Below are the code and all the weights of a small trained network. Each question names an input and a class and asks about switching units off, where a switched-off unit gives its printed mean instead of its output.

import numpy as np


def w(rows, s, z=0):
    codes = np.array(rows[::2]) - 128.0
    scale = np.full(codes.shape[1], s)
    scale[-1] = z or s
    return codes * scale


def f(y):
    return y / 2 * (1 + np.tanh(0.7978845608 * (y + 0.044715 * y**3)))


def log_softmax(a):
    a = a - a.max(-1, keepdims=True)
    return a - np.log(np.exp(a).sum(-1, keepdims=True))


def net(x, mask):
    res = np.array(x, float).reshape(1, 2) / 4 @ E
    y = f(res @ A[0][:, :-1].T + A[0][:, -1])
    res = res + np.where(mask, y, B[0][:, -1]) @ B[0][:, :-1]
    return log_softmax(res[-1] @ U[:, :-1].T + U[:, -1])


A, B = {}, {}
E = w([
[75,180,173,121,254,208,156,44,84,131],'x0',
[136,151,59,215,161,149,206,139,246,226],'x1',
],0.0094)
A[0] = w([
[102,128,195,77,136,113,58,119,62,76,163],'n1',
[121,166,89,236,169,152,218,130,188,252,190],'n2',
[119,118,206,25,146,124,60,122,5,40,191],'n3',
[143,84,137,94,97,109,97,132,98,72,97],'n4',
[162,43,142,83,49,67,55,157,105,74,173],'n5',
[34,241,179,136,254,245,204,53,101,149,170],'n6',
[196,100,42,165,88,75,132,207,181,178,253],'n7',
],0.0071,0.0049)
B[0] = w([
[112,125,182,129,132,122,13,95,129,90,202],'n1',
[124,104,78,134,150,91,162,121,131,163,245],'n2',
[112,124,230,111,111,129,35,67,117,11,248],'n3',
[96,116,147,101,119,114,117,107,136,116,164],'n4',
[96,71,125,120,89,72,149,114,162,121,214],'n5',
[157,169,110,166,176,172,140,19,97,125,251],'n6',
[177,91,85,150,86,132,114,182,179,162,234],'n7',
],0.012,0.014)
U = w([
[133,146,94,145,172,135,214,96,123,161,186],'0',
[153,204,154,136,150,181,110,108,104,95,168],'1',
[69,75,162,89,102,76,108,127,138,90,96],'2',
[195,83,86,137,100,113,152,248,163,179,228],'3',
[113,161,137,130,108,137,150,146,125,143,21],'4',
[126,148,142,116,121,130,164,150,129,136,3],'5',
],0.011,0.0032)

Each question gives the input, the list of numbers given to net, and the class t.
The units are the neurons (one row each of A and B). Each row of codes is followed by its name. A weight is (code - 128) times the scale printed after its matrix; where a second scale follows, it is the last column's (A, B and U).
mask holds one flag per neuron, in row order. A switched-off neuron (its flag False) gives its mean, the last column of its row in B, instead of its output. The means were averaged over made-up inputs and are rounded, as every weight is.
A unit's drop is (log p(t) with every unit on - log p(t) with that unit switched off) / (log p(t) with every unit on - log p(t) with every unit switched off).
The circuit of an input: a set's keep is (log p(t) with only the set's units on - log p(t) with every unit switched off) / (log p(t) with every unit on - log p(t) with every unit switched off). Starting from all 7 units, units are removed one at a time, each time the one whose removal leaves the highest keep (on an exact tie, the one counted first), for as long as the keep stays at least 0.8.
units of the circuit, in order: the units of the circuit, biggest drop first
unit that matters most: the unit with the biggest drop
k most important neurons: the k neurons with the biggest drops, biggest first
drop when u is switched off: that unit's drop, to one decimal
input [0,4], class 3: unit that matters most	n6
input [7,1], class 0: 2 most important neurons	(n3 n1)
input [0,3], class 3: units of the circuit, in order	(n6 n3)
input [4,-5], class 1: 2 most important neurons	(n6 n5)
input [2,-3], class 1: 3 most important neurons	(n5 n2 n7)
input [1,2], class 0: 2 most important neurons	(n3 n7)
input [1,-1], class 1: 2 most important neurons	(n5 n2)
input [2,1], class 0: 2 most important neurons	(n3 n1)
input [-3,0], class 3: drop when n3 is switched off	0.3
input [8,2], class 0: drop when n3 is switched off	0.5
input [0,0], class 0: drop when n5 is switched off	0.2
